Each row has a name. Each question is about the rows just above it. Places in a row count from 1.

mizi: [   4    5   47   61   -9   74   23   55 -103   45   13  -27    2  -79
  -67   91]
vud: [ -7  -5   0  67 -16 -19 -17  99 -71 -17 -14  12  17 -84 -93  85]
Pevi: [  5 -17 -79 -29 -11  14  -5  15  27   3  -6  -8  21 -26 -33 -52]
tof: [  4  14  64  49  12 -20   4   9 -53  -3   3  16  -4 -20  -6  56]
muken: [  0  28  48  51   1 -82 -33  17 -48 -49  -6  47  14 -23 -21  69]
ridi: [   4    5   47   61   -9   74   23   55 -103   45    0  -37   29  -83
  -99   49]
Famez: [ -4   8 -48  10   2 -59 -41  49   1 -38   6  29   3 -33 -50  -8]
ruz: [-18 -32  -2  46 -26  60  12  66 -17  14  -3 -58  12 -18 -28  53]
Pog: [ -9  15 -54 -44  16 -86 -41 -18  51 -52  -3  58   6  26  15 -56]
tem: [ -1 -28 -35 -32 -25  72  31 -10  49  40  -1 -59  -6  23  21 -48]
Changed ruz: [-18 -32  -2  46 -26  60  12  66 -17  14  -4 -58  12 -18 -28  53]. Place and old value: -> 11, [-3]
Where does [ -7  -5   0  67 -16 -19 -17  99 -71 -17 -14  12  17 -84 -92  85] differ from vud, and what was there? -> 15, [-93]
One entry of tem was changed: [ -1 -28 -35 -32 -25  72  31 -10  49  40  -1 -58  -6  23  21 -48]. Where, and from what? -> 12, [-59]
Where does [ -1  28  48  51   1 -82 -33  17 -48 -49  -6  47  14 -23 -21  69] differ from muken, and what was there? -> 1, [0]

zogos: [-27 -36  40  -8  10 -40 -14  10  10  59   2  -2 -10 -15  10  11  39 -15
  55   1  -3  -4   0   6]
sep: [ 62  21  24  10  17  -1  -1 -34 -16  45  57 -13  64   7  68  78   5 -22
  -8 -42  16 -37 -20  32]
gizev: [ 37  47 -51  11 -12  51  17 -15 -14 -73   1   2  16  20 -10 -11 -51  19
 -72  -3   5   4  -1  -6]
niz: [-52 -22 -12  -9 -12  -6  -1  28  14 -25 -44  10 -51  -8 -51 -58   2  15
  16  33 -13  28  15 -23]
fases: [ 43  47 -45  11  -9  48  16 -19 -16 -63   8   0  23  19   0   1 -47  15
 -69  -9   7  -2  -4  -2]
vepu: [-37  -7 -25  -5 -14   9   4  21   9 -44 -40  10 -42  -1 -49 -56 -12  19
  -6  29 -10  26  14 -23]
mefi: [ 45  58 -64  13 -16  64  22 -18 -17 -92   0   2  18  24 -13 -14 -63  24
 -89  -4   5   5  -1  -9]
gumo: [ 55  56 -50  14  -9  55  19 -24 -19 -69  14  -1  32  23   5   7 -54  15
 -80 -13   9  -5  -6   0]
pifi: [-33 -45  51 -10  13 -50 -17  13  13  74   3  -2 -11 -19  13  15  50 -20
  70   1  -4  -6   0   8]
mefo: [ 54  21  14   9  13   4   1 -29 -14  30  46 -11  53   7  55  62  -1 -16
 -14 -35  13 -30 -16  25]
pofon: [-41 -45  42 -11   9 -46 -15  18  15  60  -8   0 -22 -18   0  -1  45 -14
  66   9  -6   2   3   2]
tup: [ 42  50 -52  12 -12  53  18 -18 -16 -74   4   1  20  21  -6  -7 -52  18
 -75  -6   6   2  -2  -5]
Where does [ 54  21  14   9  13   3   1 -29 -14  30  46 -11  53   7  55  62  -1 -16
 -14 -35  13 -30 -16  25] differ from mefo, and what was there? -> 6, [4]
Where does [ 54  21  14   9  13   4   1 -29 -14  30  46 -11  53   7  54  62  -1 -16
 -14 -35  13 -30 -16  25] differ from mefo, and what was there? -> 15, [55]
Changed niz: [-52 -22 -12  -9 -12  -6  -1  28  14 -25 -44  10 -51  -8 -51 -58   2  15
  16  33 -14  28  15 -23]. Place and old value: -> 21, [-13]
Where does [ 42  50 -52  12 -12  53  18 -18 -16 -74   4   1  20  21  -6  -8 -52  18
 -75  -6   6   2  -2  -5] differ from tup, and what was there? -> 16, [-7]

funug: [ 67  43  83 -16 -16  22]
Tud: [ 67  43  83 -16 -16  94]
gopup: [ -61   64   10 -107   -5  -74]
zos: [  19   -6    5  101 -115   20]
bobet: [  19   -6    5  101 -115   25]
monu: [-60 -13 -50  37 116 -11]
Changed funug: [ 68  43  83 -16 -16  22]. Place and old value: -> 1, [67]
One entry of funug was changed: [ 67  43  84 -16 -16  22]. Where, and from what? -> 3, [83]
Changed bobet: [  20   -6    5  101 -115   25]. Place and old value: -> 1, [19]

noso: [-63  58  21 -10   8  19  17   5  62 -36   2 -22 -12]
nedez: [-44 -21  -2  -6  21  22  -3  -9 -20 -59   9 -78   5]
nepem: [  5  -5 -32  23 -45 -32   5  -1 -11  26  -1  36  -1]
zoz: [ 37  41  55 -99  41  53  23 -14  59  82  17  86  -1]
Where does [-62  58  21 -10   8  19  17   5  62 -36   2 -22 -12] differ from noso, and what was there? -> 1, [-63]
Where does [ 37  41  55 -99  41  53  23 -14  60  82  17  86  -1] differ from zoz, and what was there? -> 9, [59]

nasil: [-73 -70 -70  31   0 -36 -78 -64  52 -95  76 -55  -5  75   2 -20  38  27
  21  26 -58  31  82 -39  31 -89 -21 -42  19   5  88  16  56  29 -42  49]
fofot: [-46 -51 -99  14 -41  80 -38 -10  69  14 -24 -83  53  38 -53  50 -65  17
  12  48  23 -86 -99 -12  99 -23  28 -77 -19  17 -55  46  92 -43  77  99]
Beto: [-46 -44 -86 -68 -80 -48 -98  20 -51  90  35  -5 -91  14   4  98  31   7
  57 -26 -17 -84  97  38 -50 -74 -92  60 -99  23 -76  -8  19  60 -35  25]
bekif: [  5 -57 -78  -8 -93  29  44  48  34  90 -92  32 -71 -13 -92 -18  45   0
  87  74  38 -21  -8  68  68 -95 -52  71  96   0 -48 -29  41  -7  32 -80]
rebol: [ 26  -3  67 -55  12 -24 -52  67  -1 -87  76  63 -14 -45  -7  70  87 -42
  29  57 -34 -88  31  49 -86  49  64  39 -46 -90  72 -21  69 -89 -28  51]
Lotik: [  1 -99 -58  -6  33  51 -43  32 -65  41 -95 -70   7 -55  98 -74  96  85
 -56 -73 -82  10 -77 -24  33  15  16 -81  -4  65 -71  66  15 -32 -29 -45]
dilev: [ 40  -2  63 -30 -30 -67  81  62 -99  93 -99 -66 -48  66 -91  71  92  52
  98 -75 -23  28  62 -47 -60  -5  62  92 -98 -50 -36 -39 -11 -62   0 -64]
Duz: [-89  58  11  30  35  77 -26   0 -52 -29  62 -69 -61  27  15 -25 -11   2
 -30  12  73 -42   6  38 -21 -55  15 -61  92  83  17 -89  98 -40  79  49]
Refem: [ 10   6  57  43  69  50  46  75 -85 -25 -83   2   5  71 -15 -83 -12  19
  10  45 -20  11 -90 -38  85 -60  66  78  -9 -33  37 -45  90 -18 -21  14]
Zevub: [ 30 -19  52 -27  92  60 -51 -89 -23  37 -75  27  80  77  53  10 -27 -58
 -23  79  -8 -92 -53 -70 -70 -82 -51  59 -67  14 -50  83  56  30  49   6]
Mume: [  1  14   2 -83 -24 -20   1  -8  57 -15 -45   9 -12  47 -45 -19  40  92
  49 -98  16  89  83  90  92  28  90 -13  -9  58 -78  39  63  21  67 -57]
rebe: [  1 -99 -58  -6  33  51 -43  32 -33  41 -95 -70   7 -55  98 -74  96  85
 -56 -73 -82  10 -77  98  33  15  16 -81  -4  65  -9  66  15 -32 -29 -45]
Where does [ 30 -19  52 -27  92  60 -51 -89 -23  37 -75  28  80  77  53  10 -27 -58
 -23  79  -8 -92 -53 -70 -70 -82 -51  59 -67  14 -50  83  56  30  49   6] differ from Zevub, and what was there? -> 12, [27]
One entry of dilev was changed: [ 40  -2  63 -30 -30 -67  81  62 -99  93 -99 -66 -48  66 -91  71  92  52
  98 -75 -23  28  62 -47 -60  -5  62  92 -98 -50 -35 -39 -11 -62   0 -64]. Where, and from what? -> 31, [-36]
One entry of bekif was changed: [  5 -57 -78  -8 -93  29  44  48  34  90 -92  32 -71 -13 -91 -18  45   0
  87  74  38 -21  -8  68  68 -95 -52  71  96   0 -48 -29  41  -7  32 -80]. Where, and from what? -> 15, [-92]
One entry of dilev was changed: [ 40  -2  63 -30 -30 -67  81  62 -99  93 -99 -66 -48  66 -91  71  92  52
  98 -75 -23  28  62 -47 -60  -5  62  92 -98 -50 -36 -39 -12 -62   0 -64]. Where, and from what? -> 33, [-11]
Changed Duz: [-89  58  11  30  35  77 -26   0 -52 -29  62 -69 -61  27  15 -25 -11   2
 -30  12  74 -42   6  38 -21 -55  15 -61  92  83  17 -89  98 -40  79  49]. Place and old value: -> 21, [73]
Where does [-73 -70 -70  31   0 -36 -78 -64  52 -95  76 -55  -5  75   2 -20  38  27
  21  26 -58  31  82 -39  31 -89 -21 -42  19   6  88  16  56  29 -42  49] differ from nasil, and what was there? -> 30, [5]
Where does [ 26  -3  67 -55  12 -24 -52  68  -1 -87  76  63 -14 -45  -7  70  87 -42
  29  57 -34 -88  31  49 -86  49  64  39 -46 -90  72 -21  69 -89 -28  51] differ from rebol, and what was there? -> 8, [67]

Gen: [-33  12  -9   0 -29   4  46   6   2  12  27 -31  57 -21  11  29   0 -20
   2 -18  13  37  44]
leno: [  8 -13 -13  -3  16 -14  29  14  -6   7 -11 -16 -15  11 -19 -10 -16   5
 -10   5   5  28 -15]
baf: [  9   9  12   1 -12   9  18  -9  17  10  23  -2   7   7   9   3  17   6
  21   4  -5  17   7]
bafom: [ 21  -8   5   0  18  -3 -19  -2   0  -4 -14  15 -34  15  -8 -18  -1  13
   0  12  -7 -14 -27]
gunu: [-14  22  17   4 -31  20 -10 -17  14   0  30   8  35 -15  28  20  25  -9
  20 -10  -4 -12  33]
Ruluf: [ -9  -5  -9  -1   6  -5 -10   6 -12  -6 -14   0   0  -7  -5   1 -12  -6
 -14  -4   4 -11  -1]
ruzor: [-11   2   7   2   6   8 -93 -12 -17 -31 -28  44 -12 -18  11  -1  -1  -8
 -15  -7  -6 -87  -6]
Where does [-33  12  -9  -1 -29   4  46   6   2  12  27 -31  57 -21  11  29   0 -20
   2 -18  13  37  44] differ from Gen, and what was there? -> 4, [0]
One entry of leno was changed: [  8 -13 -13  -2  16 -14  29  14  -6   7 -11 -16 -15  11 -19 -10 -16   5
 -10   5   5  28 -15]. Where, and from what? -> 4, [-3]
One entry of leno was changed: [  8 -13 -13  -3  16 -14  29  14  -6   7 -11 -16 -15  10 -19 -10 -16   5
 -10   5   5  28 -15]. Where, and from what? -> 14, [11]
Where does [  9   9  12   0 -12   9  18  -9  17  10  23  -2   7   7   9   3  17   6
  21   4  -5  17   7] differ from baf, and what was there? -> 4, [1]
Changed Gen: [-33  12  -9   0 -29   5  46   6   2  12  27 -31  57 -21  11  29   0 -20
   2 -18  13  37  44]. Place and old value: -> 6, [4]
Changed Gen: [-33  12  -9   0 -29   4  46   6   2  12  27 -31  57 -21  11  28   0 -20
   2 -18  13  37  44]. Place and old value: -> 16, [29]

bis: [ 40  20  -6  25  50 -41 -70 -10   0  23   4  15  38  35   0  -1  22 -40
  -6]
zokav: [ 49 -21 -14   2  23  -1 -92 -20  15 -12   9  20  44  15   5   7  37  16
  19]
gak: [ 51 -11 -15  11  28 -15 -89 -20  12  -8   6  15  43  22   4   2  34   5
  14]
One entry of bis was changed: [ 40  20  -6  25  50 -41 -70 -10   0  23   5  15  38  35   0  -1  22 -40
  -6]. Where, and from what? -> 11, [4]
One entry of zokav was changed: [ 49 -21 -13   2  23  -1 -92 -20  15 -12   9  20  44  15   5   7  37  16
  19]. Where, and from what? -> 3, [-14]
One entry of bis was changed: [ 40  20  -7  25  50 -41 -70 -10   0  23   4  15  38  35   0  -1  22 -40
  -6]. Where, and from what? -> 3, [-6]
Changed bis: [ 40  20  -6  25  50 -41 -70 -10   0  23   4  15  39  35   0  -1  22 -40
  -6]. Place and old value: -> 13, [38]
One entry of gak was changed: [ 51 -11 -15  11  28 -15 -89 -20  12  -8   6  15  43  22   4   2  33   5
  14]. Where, and from what? -> 17, [34]

